Below are the code and all the weights of a small trained network. Each question names an input and a class and asks about switching units off, where a switched-off unit gives its printed mean instead of its output.

import numpy as np


def w(rows, s, z=0):
    codes = np.array(rows[::2]) - 128.0
    scale = np.full(codes.shape[1], s)
    scale[-1] = z or s
    return codes * scale


def f(y):
    return np.maximum(y, 0)


def log_softmax(a):
    a = a - a.max(-1, keepdims=True)
    return a - np.log(np.exp(a).sum(-1, keepdims=True))


def net(x, mask):
    res = np.array(x, float).reshape(1, 8) / 4 @ E
    y = f(res @ A[0][:, :-1].T + A[0][:, -1])
    res = res + np.where(mask, y, B[0][:, -1]) @ B[0][:, :-1]
    return log_softmax(res[-1] @ U[:, :-1].T + U[:, -1])


A, B = {}, {}
E = w([
[126,128,127],'x0',
[128,129,129],'x1',
[128,130,129],'x2',
[130,129,128],'x3',
[78,151,2],'x4',
[162,5,104],'x5',
[126,128,131],'x6',
[10,107,152],'x7',
],0.007)
A[0] = w([
[136,48,103,57],'neuron 0',
[128,175,147,84],'neuron 1',
[151,91,214,150],'neuron 2',
[133,127,123,249],'neuron 3',
[93,206,145,67],'neuron 4',
[129,67,116,161],'neuron 5',
[51,111,141,72],'neuron 6',
[130,2,106,25],'neuron 7',
[33,88,161,93],'neuron 8',
[131,189,133,52],'neuron 9',
[152,80,120,85],'neuron 10',
[124,64,127,72],'neuron 11',
[77,88,149,89],'neuron 12',
[229,158,87,76],'neuron 13',
[103,125,10,149],'neuron 14',
[121,121,127,254],'neuron 15',
],0.014,0.0081)
B[0] = w([
[144,194,137,164],'neuron 0',
[165,165,146,152],'neuron 1',
[147,59,222,222],'neuron 2',
[27,154,70,251],'neuron 3',
[168,223,131,176],'neuron 4',
[99,179,115,192],'neuron 5',
[178,100,83,162],'neuron 6',
[164,221,138,184],'neuron 7',
[184,67,73,187],'neuron 8',
[169,183,127,149],'neuron 9',
[132,169,114,153],'neuron 10',
[133,166,126,154],'neuron 11',
[145,100,106,157],'neuron 12',
[173,58,47,190],'neuron 13',
[157,67,254,239],'neuron 14',
[24,161,71,254],'neuron 15',
],0.027,0.008)
U = w([
[202,214,149,58],'0',
[103,111,138,253],'1',
[215,57,67,104],'2',
[161,70,254,71],'3',
[90,119,134,160],'4',
[88,121,131,132],'5',
],0.0075,0.0064)

Each question gives the input, the list of numbers given to net, and the class t.
The units are the neurons (one row each of A and B). Each row of codes is followed by its name. A weight is (code - 128) times the scale printed after its matrix; where a second scale follows, it is the last column's (A, B and U).
mask holds one flag per neuron, in row order. A switched-off neuron (its flag False) gives its mean, the last column of its row in B, instead of its output. The means were averaged over made-up inputs and are rounded, as every weight is.
A unit's drop is (log p(t) with every unit on - log p(t) with that unit switched off) / (log p(t) with every unit on - log p(t) with every unit switched off).
The circuit of an input: a set's keep is (log p(t) with only the set's units on - log p(t) with every unit switched off) / (log p(t) with every unit on - log p(t) with every unit switched off). Starting from the 12 units with the biggest drops (on a tie, the unit counted first), units are removed one at a time, each time the one whose removal leaves the highest keep (on an exact tie, the one counted first), for as long as the keep stays at least 0.8.
circuit, biggest first: the units of the circuit, biggest drop first
top k neurons: the k neurons with the biggest drops, biggest first
drop of u: that unit's drop, to one decimal
input [-7,-5,-8,0,-7,-6,7,8], class 2: top 2 neurons -> neuron 8; neuron 14
input [-5,4,5,5,6,2,-1,8], class 2: circuit, biggest first -> neuron 8
input [7,5,0,-1,5,7,1,1], class 0: top 3 neurons -> neuron 7; neuron 0; neuron 2
input [4,0,0,4,-8,4,6,5], class 3: top 2 neurons -> neuron 2; neuron 13
input [3,-2,6,-2,-7,-5,-4,4], class 3: top 4 neurons -> neuron 2; neuron 5; neuron 3; neuron 13
input [-3,0,4,5,-5,6,-4,7], class 2: top 2 neurons -> neuron 8; neuron 12
input [0,1,4,5,8,-8,-7,6], class 0: top 2 neurons -> neuron 4; neuron 2
input [2,4,4,-4,8,-8,0,3], class 0: top 3 neurons -> neuron 4; neuron 2; neuron 9
input [-3,-2,-4,0,0,6,-3,-6], class 0: top 3 neurons -> neuron 7; neuron 0; neuron 10
input [5,2,-3,7,8,6,-1,8], class 2: top 3 neurons -> neuron 8; neuron 6; neuron 2
input [0,-3,0,-3,-7,-5,6,1], class 3: top 2 neurons -> neuron 2; neuron 5
input [-3,-3,-2,-4,-5,6,7,8], class 2: top 3 neurons -> neuron 8; neuron 6; neuron 12
input [-6,8,-6,0,-1,6,-2,-4], class 0: top 3 neurons -> neuron 7; neuron 0; neuron 10
input [2,-2,1,1,-4,-5,7,-7], class 2: circuit, biggest first -> neuron 13
input [0,-3,-3,5,5,8,-5,0], class 0: drop of neuron 0 -> 0.1
input [6,1,-3,5,-4,-1,-8,-8], class 2: drop of neuron 13 -> 1.1
input [1,1,-8,3,-4,1,2,-7], class 2: drop of neuron 14 -> 0.2
